In the rows, 128 means zero.
Group, then class:
[120 147 102 144 122 111 136 123 126 122 132 100 126 122 144 107 136 107
  95 149 134 143 137 142 126  49 105 145] : gn:[87]
[118 128 123 177 143 116 142 138 119 121 132 110 127 153 167 121 138 101
 134 134 127 119 105 127 141  63  99 118] : gn:[85]
[136 128  74 109 125 154 125 132 127  99 131  75 127 112 137 135 108 238
 117 143  99 131 127 114 115  92 124 129] : dl:[84]
[119 130 112 151 141 125 135 131 126 137 126  92 138 125 110 109 136 138
 108 139 140 138 143 151 127  83 125 131] : gn:[85]
[141 138  90 146 118 152 135 136 129 117 129  93 128 118 133 138 121 178
 118 137 133 121 119  91 125  79 142  77] : dl:[84]
[128 142 122 150 133 124 144 134 122 124 129  85 132 137 153 135 122 141
 148 159 130 120  98 118 120 101 102 139] : jt:[82]
[127 134 117 160 140 118 140 121 125 122 128  92 138 133 135 102 135 127
 112 146 145 133 176 142 121  96 116 122] : gn:[85]
[130 136 108 152 122 105 138 129 132  96 129 119 133 124 157 107 125 120
 113 139 141 133 172 156 111 100 109 151] : gn:[87]
[138 144  82 131 128 125 138 134 126 106 129  89 135 101 127 108 133 161
  76 141 136 150 167 155 117  52 106 159] : gn:[87]
[122 132  80 157 115 127 123 123 131 105 129  80 116 129 147 128 109 170
 122 139 113 142  86 113 119  22 131 132] : jt:[81]
[140 136 100 143 121 143 131 135 120 117 134 114 125 130 153 153 110 161
 127 147 133 121 111  75 120  76 127 132] : dl:[84]
[127 132 100 133 120 136 130 125 129 119 126  85 124 133 142 131 121 163
 153 143 123 127 112 105 115 101 135 124] : dl:[84]
[125 134 126 151 139 117 127 127 125 132 116 121 132 140 131 115 138 114
 110 139 141 125 159 149 118 120 115 126] : gn:[85]
[140 138 116 142 142 159 135 137 110 136 129  95 148 107  99 153 132 173
 105 148 138 136 146  97 116 108 122 116] : dl:[86]
[126 139  87 117 119 142 137 119 123 116 119  91 115 124 154 152 125 177
 136 149 131 125  83  86 128 118 133 121] : dl:[84]
[119 140  75 178 121 115 141 123 121 107 128  85 128 143 159 124 126 137
 118 137 134 128 126 106 124  36 130 129] : jt:[81]
[132 126 111 113 133 156 122 122 127 150 129  97 133 114 111 146 121 195
 140 133 130 128 115 106 129 138 134 105] : dl:[86]
[128 141  76 180 100 116 123 124 132  88 128  74 115 136 191 129 118 133
 102 137 119 128  64  81 125   4 103 157] : jt:[81]
[130 129 139 135 130 131 138 133 125 125 134  92 125 131 180 136 125 133
 121 143 128 132  83 132 107 109  88 122] : jt:[82]
[128 137 119 142 127 121 141 127 132  93 124 106 137 134 158 123 128 118
 134 142 133 128 130 120 122 117 130 129] : jt:[81]
[117 138 143 155 141 128 138 139 125 127 125  90 135 127 112 122 123 139
 125 144 143 131 140 151 113 134 127 119] : gn:[85]
[136 134 107 137 139 150 126 131 128 131 127  81 136 110 113 149 116 190
 114 141 131 132 112 100 121  89 124 113] : dl:[86]
[160 142 117 151 128 129 149 142 126  99 127  83 135 117 153 130 127 156
 109 156 154 130 107 143 108  75 103 141] : jt:[82]
[117 133 109 114 133 154 124 133 130 140 132  88 135 122 125 131 124 184
 127 139 125 128 108 116 127  91 107 102] : dl:[86]
[116 146 114 108 129 105 147 129 124 116 126  81 127 123 153 114 126 174
 116 160 137 135 109 170 111 119 107 118] : jt:[82]
[140 136  76 121 118 150 127 126 132 111 123 101 125 117 176 139 123 182
 108 144 134 112 114  98 128  92 118 124] : dl:[84]
[142 128  93 141 133 163 128 134 136 109 138  81 132  96 131 141 116 194
 115 143 130 124 121  93 112  70 121 143] : dl:[84]
[115 144 156 161 131 120 145 137 120 146 122  94 144 143 103 130 128  92
 118 153 141 123 133 138 112 106 125 130] : gn:[85]
[126 136 122 168 136 115 141 137 126 127 122  93 146 129 122 113 124 134
 159 144 151 146 168 163 124  97 116 130] : gn:[87]
[133 138  67 156 104 119 128 127 131 104 131 104 114 143 200 129 119 135
 108 147 114 127  74  86 133   4 113 159] : jt:[81]
[125 123 111 147 124 136 134 132 128 118 123  99 124 115 128 142 118 182
 139 132 137 122 109 106 109 122 145 129] : dl:[84]
[137 142  84 126 119 123 132 118 123 126 130  99 121 124 181 133 116 168
 139 144 122 126  94  97 126  63 107 136] : dl:[84]
[120 137  76 135 128 146 136 133 130 101 133  60 122 103 141 133 126 206
 106 141 143 137 105 118 111  48 126 133] : jt:[81]
[141 135 128 124 123 158 120 134 128 130 124  83 129 100 124 144 117 184
 116 135 129 133 102  90 140  81 121 130] : dl:[86]
[123 135  77 126 109 123 142 128 130  97 122  95 127 108 139 124 111 167
 136 133 131 134 111 121 111  83 157 140] : jt:[81]
[121 147 120 142 132 120 135 110 132 136 129 106 133 118 118 112 138 127
 116 140 133 141 156 150 127 120 129 120] : gn:[87]
[124 138 127 184 140 125 140 121 121 116 133 106 145 129 133 118 136 125
 112 148 145 126 167 129 114 101 106 130] : gn:[85]
[125 142  85 136 120 125 136 116 124 117 126  92 125 126 138 128 120 174
 129 147 120 126 130 109 119  87 142 139] : jt:[81]
